Below are the code and all the weights of a small trained network. Each question names an input and a class and asks about switching units off, where a switched-off unit gives its printed mean instead of its output.

import numpy as np


def w(rows, s, z=0):
    codes = np.array(rows[::2]) - 128.0
    scale = np.full(codes.shape[1], s)
    scale[-1] = z or s
    return codes * scale


def f(y):
    return np.maximum(y, 0)


def log_softmax(a):
    a = a - a.max(-1, keepdims=True)
    return a - np.log(np.exp(a).sum(-1, keepdims=True))


def net(x, mask):
    res = np.array(x, float).reshape(1, 2) / 4 @ E
    y = f(res @ A[0][:, :-1].T + A[0][:, -1])
    res = res + np.where(mask, y, B[0][:, -1]) @ B[0][:, :-1]
    return log_softmax(res[-1] @ U[:, :-1].T + U[:, -1])


A, B = {}, {}
E = w([
[49,76,71,111,96,192,233,181,142,127,255],'x0',
[74,181,201,191,28,203,129,68,186,215,103],'x1',
],0.0084)
A[0] = w([
[19,94,67,98,104,163,196,184,134,151,219,84],'N1',
[173,134,138,149,144,96,77,98,135,157,107,101],'N2',
[154,198,142,133,173,45,68,105,132,157,50,111],'N3',
[178,116,147,123,102,129,132,125,121,133,115,254],'N4',
[189,41,67,71,198,57,140,217,38,44,146,93],'N5',
[195,190,163,158,144,85,54,88,115,109,54,75],'N6',
[68,196,175,228,34,189,140,96,172,254,119,111],'N7',
[72,176,163,190,47,177,118,89,199,201,118,74],'N8',
],0.0062,0.0092)
B[0] = w([
[50,101,200,163,172,189,171,133,173,187,146,211],'N1',
[87,93,154,139,172,147,137,141,140,154,133,161],'N2',
[92,93,158,161,173,161,159,146,158,159,153,201],'N3',
[158,205,10,187,42,116,160,73,117,157,105,247],'N4',
[85,129,172,89,142,96,107,62,74,100,72,239],'N5',
[49,74,205,166,193,138,146,156,164,154,147,194],'N6',
[99,125,152,89,131,100,71,93,85,98,78,254],'N7',
[116,141,182,75,149,125,77,91,112,84,114,211],'N8',
],0.011,0.0098)
U = w([
[113,135,156,43,136,111,74,95,62,39,100,79],'0',
[103,82,166,182,162,157,168,141,225,179,149,85],'1',
[144,214,9,187,54,121,148,108,124,144,123,254],'2',
[188,117,131,53,104,119,106,239,171,113,150,41],'3',
[217,121,142,63,124,139,90,205,174,95,183,42],'4',
[175,113,127,51,117,123,87,221,196,116,166,54],'5',
],0.014,0.0093)

Each question gives the input, the list of numbers given to net, and the class t.
The units are the neurons (one row each of A and B). Each row of codes is followed by its name. A weight is (code - 128) times the scale printed after its matrix; where a second scale follows, it is the last column's (A, B and U).
mask holds one flag per neuron, in row order. A switched-off neuron (its flag False) gives its mean, the last column of its row in B, instead of its output. The means were averaged over made-up inputs and are rounded, as every weight is.
A unit's drop is (log p(t) with every unit on - log p(t) with that unit switched off) / (log p(t) with every unit on - log p(t) with every unit switched off).
The circuit of an input: a set's keep is (log p(t) with only the set's units on - log p(t) with every unit switched off) / (log p(t) with every unit on - log p(t) with every unit switched off). Starting from all 8 units, units are removed one at a time, each time the one whose removal leaves the highest keep (on an exact tie, the one counted first), for as long as the keep stays at least 0.8.
circuit, biggest first: the units of the circuit, biggest drop first
unit that matters most: the unit with the biggest drop
k most important neurons: the k neurons with the biggest drops, biggest first
drop when u is switched off: that unit's drop, to one decimal
input [1,3], class 2: unit that matters most : N5
input [3,2], class 2: 2 most important neurons : [N6; N3]
input [-5,-4], class 1: 4 most important neurons : [N7; N3; N6; N8]
input [-3,-3], class 2: circuit, biggest first : [N7; N8]
input [-6,-5], class 1: 3 most important neurons : [N3; N6; N7]
input [3,-3], class 2: 2 most important neurons : [N7; N8]
input [5,-4], class 1: 2 most important neurons : [N1; N7]
input [5,6], class 0: 2 most important neurons : [N7; N8]
input [-4,2], class 1: 2 most important neurons : [N6; N3]
input [7,-6], class 1: 3 most important neurons : [N1; N7; N8]
input [0,3], class 2: 2 most important neurons : [N5; N6]
input [6,-4], class 1: 2 most important neurons : [N1; N7]
input [0,4], class 0: drop when N7 is switched off : 1.7
input [-3,-1], class 2: unit that matters most : N1
input [-5,-3], class 1: drop when N6 is switched off : 0.1
input [-4,8], class 0: drop when N7 is switched off : 0.2
